Here is a tiny trained network, its code and every weight. The questions are about switching its units off for an input and a class, where a switched-off unit gives its printed mean instead of its output.

import numpy as np


def w(rows, s, z=0):
    codes = np.array(rows[::2]) - 128.0
    scale = np.full(codes.shape[1], s)
    scale[-1] = z or s
    return codes * scale


def norm(h):
    return h / np.sqrt((h * h).mean(-1, keepdims=True) + 1e-5)


def f(y):
    return y / 2 * (1 + np.tanh(0.7978845608 * (y + 0.044715 * y**3)))


def log_softmax(a):
    a = a - a.max(-1, keepdims=True)
    return a - np.log(np.exp(a).sum(-1, keepdims=True))


def net(x, mask):
    res = np.array(x, float).reshape(1, 5) / 4 @ E
    u = 0
    for l in range(4):
        y = f(norm(res) @ A[l][:, :-1].T + A[l][:, -1])
        res = res + np.where(mask[u : u + 11], y, B[l][:, -1]) @ B[l][:, :-1]
        u += 11
    return log_softmax(norm(res)[-1] @ U[:, :-1].T + U[:, -1])


A, B = {}, {}
E = w([
[2,161,237],'x0',
[129,128,129],'x1',
[49,207,68],'x2',
[129,128,128],'x3',
[12,47,99],'x4',
],0.0059)
A[0] = w([
[160,221,46,173],'0.n1',
[130,37,3,193],'0.n2',
[200,67,126,123],'0.n3',
[91,145,134,132],'0.n4',
[62,127,81,169],'0.n5',
[214,156,106,116],'0.n6',
[136,96,136,2],'0.n7',
[168,85,177,245],'0.n8',
[174,213,54,59],'0.n9',
[71,26,229,185],'0.n10',
[112,71,182,166],'0.n11',
],0.011,0.0041)
B[0] = w([
[106,226,1,222],'0.n1',
[116,240,254,246],'0.n2',
[234,140,185,203],'0.n3',
[114,158,52,142],'0.n4',
[191,189,135,176],'0.n5',
[255,116,53,208],'0.n6',
[88,134,157,106],'0.n7',
[250,56,135,233],'0.n8',
[142,135,61,183],'0.n9',
[197,116,17,253],'0.n10',
[211,49,33,181],'0.n11',
],0.0049,0.0056)
A[1] = w([
[57,180,173,159],'1.n1',
[177,109,79,160],'1.n2',
[217,111,174,164],'1.n3',
[74,172,125,141],'1.n4',
[85,128,174,91],'1.n5',
[165,70,130,71],'1.n6',
[83,65,249,253],'1.n7',
[118,36,135,63],'1.n8',
[108,171,138,47],'1.n9',
[105,42,164,96],'1.n10',
[60,174,102,148],'1.n11',
],0.013,0.0027)
B[1] = w([
[190,108,222,164],'1.n1',
[124,81,190,211],'1.n2',
[85,98,208,255],'1.n3',
[167,174,200,160],'1.n4',
[186,118,111,120],'1.n5',
[75,201,150,171],'1.n6',
[119,72,42,136],'1.n7',
[81,166,76,139],'1.n8',
[222,148,110,132],'1.n9',
[111,191,1,131],'1.n10',
[153,115,196,178],'1.n11',
],0.0083,0.0081)
A[2] = w([
[37,122,188,188],'2.n1',
[172,163,147,151],'2.n2',
[99,145,144,155],'2.n3',
[84,178,200,13],'2.n4',
[180,199,93,193],'2.n5',
[124,163,135,28],'2.n6',
[112,52,249,147],'2.n7',
[142,187,145,89],'2.n8',
[95,139,146,14],'2.n9',
[111,121,131,3],'2.n10',
[140,207,131,210],'2.n11',
],0.012,0.0033)
B[2] = w([
[71,42,153,161],'2.n1',
[63,140,120,171],'2.n2',
[121,83,164,132],'2.n3',
[231,32,11,146],'2.n4',
[63,120,209,173],'2.n5',
[164,84,77,121],'2.n6',
[28,110,151,248],'2.n7',
[41,211,58,145],'2.n8',
[233,42,159,118],'2.n9',
[186,100,68,115],'2.n10',
[2,142,90,168],'2.n11',
],0.0049,0.011)
A[3] = w([
[161,178,163,194],'3.n1',
[153,38,32,168],'3.n2',
[54,109,181,100],'3.n3',
[217,75,162,60],'3.n4',
[86,76,129,202],'3.n5',
[178,173,46,78],'3.n6',
[220,116,160,96],'3.n7',
[4,106,226,135],'3.n8',
[43,147,92,23],'3.n9',
[191,137,141,89],'3.n10',
[84,48,105,255],'3.n11',
],0.013,0.0032)
B[3] = w([
[42,143,144,168],'3.n1',
[82,179,13,138],'3.n2',
[166,68,134,186],'3.n3',
[77,143,128,160],'3.n4',
[225,126,77,166],'3.n5',
[162,44,1,143],'3.n6',
[57,229,206,154],'3.n7',
[151,36,141,252],'3.n8',
[113,159,191,135],'3.n9',
[137,160,138,136],'3.n10',
[141,120,65,176],'3.n11',
],0.0085,0.012)
U = w([
[142,194,253,184],'0',
[175,15,182,8],'1',
[141,165,44,181],'2',
],0.016,0.0016)

Each question gives the input, the list of numbers given to net, and the class t.
The units are the neurons (one row each of A and B). Each row of codes is followed by its name. A weight is (code - 128) times the scale printed after its matrix; where a second scale follows, it is the last column's (A, B and U).
mask holds one flag per neuron, layer by layer. A switched-off neuron (its flag False) gives its mean, the last column of its row in B, instead of its output. The means were averaged over made-up inputs and are rounded, as every weight is.
A unit's drop is (log p(t) with every unit on - log p(t) with that unit switched off) / (log p(t) with every unit on - log p(t) with every unit switched off).
The circuit of an input: a set's keep is (log p(t) with only the set's units on - log p(t) with every unit switched off) / (log p(t) with every unit on - log p(t) with every unit switched off). Starting from the 12 units with the biggest drops (on a tie, the unit counted first), units are removed one at a time, each time the one whose removal leaves the highest keep (on an exact tie, the one counted first), for as long as the keep stays at least 0.8.
units of the circuit, in order: the units of the circuit, biggest drop first
k most important neurons: the k neurons with the biggest drops, biggest first
k most important neurons of layer l: the k neurons of layer l with the biggest drops, biggest first
drop when u is switched off: that unit's drop, to one decimal
input [-7,4,7,-1,3], class 0: units of the circuit, in order => 0.n2
input [-2,-8,6,5,0], class 2: 2 most important neurons of layer 0 => 0.n1; 0.n9
input [-8,-7,1,2,0], class 2: 3 most important neurons => 0.n1; 2.n7; 0.n6
input [8,-1,0,2,-5], class 1: 4 most important neurons => 0.n1; 2.n7; 1.n7; 0.n9
input [-2,7,7,6,-1], class 2: 2 most important neurons => 0.n1; 1.n3
input [-3,-3,8,2,7], class 0: 4 most important neurons => 0.n2; 0.n5; 1.n4; 1.n3
input [7,3,0,2,-8], class 1: 2 most important neurons => 0.n1; 0.n2
input [0,-8,-8,-2,-3], class 0: 4 most important neurons of layer 0 => 0.n8; 0.n3; 0.n6; 0.n11
input [5,1,0,-5,3], class 2: 2 most important neurons => 0.n2; 1.n3
input [5,2,-6,4,2], class 2: 2 most important neurons => 0.n2; 0.n11
input [8,-3,-7,1,1], class 2: 2 most important neurons => 1.n10; 0.n2
input [-3,8,1,1,-1], class 2: 4 most important neurons => 0.n1; 2.n7; 1.n3; 0.n9
input [-7,-4,5,-7,7], class 0: drop when 0.n2 is switched off => 0.5
input [-3,-3,-4,-5,-2], class 0: units of the circuit, in order => 3.n7
input [5,2,0,7,8], class 2: drop when 0.n2 is switched off => 0.2
input [8,-1,4,8,3], class 1: 2 most important neurons of layer 0 => 0.n2; 0.n3
